Below is a small trained network, with its code and all its weights. Each question gives an input and a class and asks what happens when units are switched off, that is, made to give their printed mean instead of their output.

import numpy as np


def w(rows, s, z=0):
    codes = np.array(rows[::2]) - 128.0
    scale = np.full(codes.shape[1], s)
    scale[-1] = z or s
    return codes * scale


def norm(h):
    return h / np.sqrt((h * h).mean(-1, keepdims=True) + 1e-5)


def f(y):
    return y / 2 * (1 + np.tanh(0.7978845608 * (y + 0.044715 * y**3)))


def log_softmax(a):
    a = a - a.max(-1, keepdims=True)
    return a - np.log(np.exp(a).sum(-1, keepdims=True))


def net(x, mask):
    res = np.array(x, float).reshape(1, 4) / 4 @ E
    u = 0
    for l in range(3):
        y = f(norm(res) @ A[l][:, :-1].T + A[l][:, -1])
        res = res + np.where(mask[u : u + 4], y, B[l][:, -1]) @ B[l][:, :-1]
        u += 4
    return log_softmax(norm(res)[-1] @ U[:, :-1].T + U[:, -1])


A, B = {}, {}
E = w([
[125,237,155,72,112,142,141,68],'x0',
[172,62,146,119,97,100,146,24],'x1',
[177,229,111,189,193,121,195,155],'x2',
[141,102,78,179,84,3,91,119],'x3',
],0.012)
A[0] = w([
[81,159,168,181,141,254,124,188,32],'0.n0',
[124,175,167,68,90,196,174,73,43],'0.n1',
[47,160,139,105,163,212,77,171,248],'0.n2',
[27,184,173,142,160,225,104,212,96],'0.n3',
],0.009,0.0016)
B[0] = w([
[98,154,140,48,117,80,133,170,222],'0.n0',
[87,148,38,112,73,252,168,100,223],'0.n1',
[132,155,175,25,201,100,80,126,233],'0.n2',
[59,78,155,59,188,107,91,188,253],'0.n3',
],0.011,0.0069)
A[1] = w([
[191,138,103,161,216,25,230,123,228],'1.n0',
[162,40,90,90,10,93,111,113,250],'1.n1',
[215,192,47,3,15,232,190,36,189],'1.n2',
[153,29,86,110,100,70,75,205,129],'1.n3',
],0.0067,0.0026)
B[1] = w([
[145,184,101,186,117,75,135,162,202],'1.n0',
[113,11,107,194,143,207,120,176,219],'1.n1',
[130,175,111,249,134,254,248,36,255],'1.n2',
[142,129,182,185,91,87,100,33,200],'1.n3',
],0.0099,0.0071)
A[2] = w([
[127,1,52,143,121,111,89,87,147],'2.n0',
[108,17,87,162,126,113,89,139,109],'2.n1',
[99,173,174,79,213,230,136,148,254],'2.n2',
[101,169,14,70,173,111,161,204,202],'2.n3',
],0.0082,0.0047)
B[2] = w([
[205,84,252,118,59,120,73,139,197],'2.n0',
[176,73,133,140,47,140,62,48,182],'2.n1',
[69,81,84,60,134,136,133,93,254],'2.n2',
[188,160,168,123,151,80,92,177,203],'2.n3',
],0.013,0.0098)
U = w([
[209,219,81,204,153,49,127,167,5],'0',
[75,167,71,134,102,233,188,43,139],'1',
[196,25,185,179,49,101,27,71,57],'2',
[63,164,151,5,200,127,57,180,214],'3',
],0.011,0.0028)

Each question gives the input, the list of numbers given to net, and the class t.
The units are the neurons (one row each of A and B). Each row of codes is followed by its name. A weight is (code - 128) times the scale printed after its matrix; where a second scale follows, it is the last column's (A, B and U).
mask holds one flag per neuron, layer by layer. A switched-off neuron (its flag False) gives its mean, the last column of its row in B, instead of its output. The means were averaged over made-up inputs and are rounded, as every weight is.
A unit's drop is (log p(t) with every unit on - log p(t) with that unit switched off) / (log p(t) with every unit on - log p(t) with every unit switched off).
The circuit of an input: a set's keep is (log p(t) with only the set's units on - log p(t) with every unit switched off) / (log p(t) with every unit on - log p(t) with every unit switched off). Starting from all 12 units, units are removed one at a time, each time the one whose removal leaves the highest keep (on an exact tie, the one counted first), for as long as the keep stays at least 0.8.
units of the circuit, in order: the units of the circuit, biggest drop first
top k neurons: the k neurons with the biggest drops, biggest first
k most important neurons of layer l: the k neurons of layer l with the biggest drops, biggest first
drop of u: that unit's drop, to one decimal
input [-7,4,7,0], class 0: units of the circuit, in order -> [1.n0]
input [3,4,-4,1], class 1: units of the circuit, in order -> [1.n2; 0.n3]
input [2,8,6,4], class 0: top 2 neurons -> [0.n1; 1.n0]
input [-1,6,-6,-4], class 1: top 2 neurons -> [1.n2; 0.n3]
input [4,5,3,6], class 0: top 3 neurons -> [1.n0; 0.n1; 0.n3]
input [6,-2,0,6], class 0: 2 most important neurons of layer 0 -> [0.n1; 0.n3]
input [6,-2,1,4], class 1: top 2 neurons -> [0.n3; 1.n2]
input [-8,-3,3,0], class 0: top 3 neurons -> [1.n1; 0.n1; 2.n2]
input [3,0,2,8], class 0: top 2 neurons -> [1.n0; 0.n3]
input [-8,7,8,-3], class 0: drop of 1.n0 -> 0.3
input [-1,5,6,1], class 0: drop of 0.n1 -> 0.2
input [3,8,-6,-7], class 1: drop of 0.n0 -> 0.0
